Below are the code and all the weights of a small trained network. Each question names an input and a class and asks about switching units off, where a switched-off unit gives its printed mean instead of its output.

import numpy as np


def w(rows, s, z=0):
    codes = np.array(rows[::2]) - 128.0
    scale = np.full(codes.shape[1], s)
    scale[-1] = z or s
    return codes * scale


def f(y):
    return np.maximum(y, 0)


def log_softmax(a):
    a = a - a.max(-1, keepdims=True)
    return a - np.log(np.exp(a).sum(-1, keepdims=True))


def net(x, mask):
    res = np.array(x, float).reshape(1, 8) / 4 @ E
    y = f(res @ A[0][:, :-1].T + A[0][:, -1])
    res = res + np.where(mask, y, B[0][:, -1]) @ B[0][:, :-1]
    return log_softmax(res[-1] @ U[:, :-1].T + U[:, -1])


A, B = {}, {}
E = w([
[166,119,87,117,133,114,126,155],'x0',
[58,116,138,104,217,156,140,161],'x1',
[64,26,194,114,229,213,158,102],'x2',
[243,60,132,44,55,141,173,173],'x3',
[59,76,98,115,135,189,221,49],'x4',
[106,185,136,23,121,208,71,170],'x5',
[38,211,136,88,1,68,156,87],'x6',
[182,63,231,198,144,36,207,143],'x7',
],0.0075)
A[0] = w([
[208,26,21,105,124,131,177,141,129],'n1',
[210,3,199,142,136,247,106,89,173],'n2',
[157,120,77,117,65,56,120,143,134],'n3',
[91,170,123,150,138,146,151,94,11],'n4',
[127,70,161,230,171,150,89,95,146],'n5',
[75,132,49,117,111,95,166,15,195],'n6',
[231,50,186,164,136,161,154,102,156],'n7',
[103,128,184,183,80,52,145,74,193],'n8',
[170,113,100,156,121,64,146,113,89],'n9',
[114,85,123,183,211,103,142,54,84],'n10',
[94,113,65,83,60,136,97,92,99],'n11',
[130,222,105,63,90,143,218,82,165],'n12',
[147,178,140,126,87,214,91,123,67],'n13',
[102,107,243,243,254,119,176,66,188],'n14',
[169,123,96,64,148,226,144,184,253],'n15',
],0.0087,0.0054)
B[0] = w([
[194,61,64,131,136,71,113,74,185],'n1',
[127,57,68,9,167,78,101,165,224],'n2',
[169,162,102,159,61,94,144,165,178],'n3',
[86,99,88,104,150,86,51,111,140],'n4',
[88,156,36,179,125,101,136,121,188],'n5',
[73,130,98,83,85,179,52,25,187],'n6',
[126,72,76,104,95,28,161,78,205],'n7',
[154,158,139,66,70,74,184,216,195],'n8',
[199,73,143,129,47,81,115,111,159],'n9',
[26,108,70,121,62,80,96,118,181],'n10',
[97,126,60,102,49,192,111,36,161],'n11',
[48,97,45,65,118,83,98,117,183],'n12',
[105,150,104,124,136,226,38,54,151],'n13',
[2,49,58,49,98,65,109,163,247],'n14',
[155,68,130,78,243,115,49,119,203],'n15',
],0.0075,0.016)
U = w([
[140,139,150,70,197,188,60,175,62],'0',
[104,211,156,109,113,91,186,85,2],'1',
[232,15,123,104,152,148,125,99,102],'2',
[176,154,66,92,150,170,152,117,42],'3',
[112,60,160,92,113,67,160,172,200],'4',
[230,142,141,172,1,66,106,129,133],'5',
[9,100,94,110,89,127,136,90,176],'6',
],0.0092,0.0071)

Each question gives the input, the list of numbers given to net, and the class t.
The units are the neurons (one row each of A and B). Each row of codes is followed by its name. A weight is (code - 128) times the scale printed after its matrix; where a second scale follows, it is the last column's (A, B and U).
mask holds one flag per neuron, in row order. A switched-off neuron (its flag False) gives its mean, the last column of its row in B, instead of its output. The means were averaged over made-up inputs and are rounded, as every weight is.
A unit's drop is (log p(t) with every unit on - log p(t) with that unit switched off) / (log p(t) with every unit on - log p(t) with every unit switched off).
The circuit of an input: a set's keep is (log p(t) with only the set's units on - log p(t) with every unit switched off) / (log p(t) with every unit on - log p(t) with every unit switched off). Starting from the 12 units with the biggest drops (on a tie, the unit counted first), units are removed one at a time, each time the one whose removal leaves the highest keep (on an exact tie, the one counted first), for as long as the keep stays at least 0.8.
circuit, biggest first: the units of the circuit, biggest drop first
k most important neurons: the k neurons with the biggest drops, biggest first
drop when u is switched off: that unit's drop, to one decimal
input [1,2,3,8,0,2,4,-8], class 0: 3 most important neurons -> n15, n14, n7
input [0,4,1,-2,-3,-4,5,4], class 4: circuit, biggest first -> n8
input [-7,-6,1,5,-4,-6,-2,-3], class 5: circuit, biggest first -> n14, n15
input [1,6,-5,-3,-7,-8,-1,3], class 5: circuit, biggest first -> n2, n9
input [5,6,1,-6,5,3,-4,-8], class 0: circuit, biggest first -> n15, n14
input [0,-3,6,3,-6,-5,5,-5], class 5: circuit, biggest first -> n14, n2
input [1,-4,3,1,-7,8,6,-2], class 0: 3 most important neurons -> n14, n7, n10
input [0,7,3,0,6,6,-7,-1], class 4: 2 most important neurons -> n14, n6
input [-7,-1,-6,4,2,7,-3,4], class 2: circuit, biggest first -> n14, n15
input [6,-5,-5,5,3,-4,2,-6], class 5: 2 most important neurons -> n14, n3
input [5,-6,3,2,1,0,2,0], class 5: drop when n14 is switched off -> 0.6
input [2,1,-8,-1,2,3,-3,-5], class 3: drop when n10 is switched off -> 0.2
input [4,7,-6,-6,-7,7,-3,-1], class 0: drop when n3 is switched off -> 0.0
input [8,6,-2,7,7,-7,1,1], class 2: circuit, biggest first -> n1
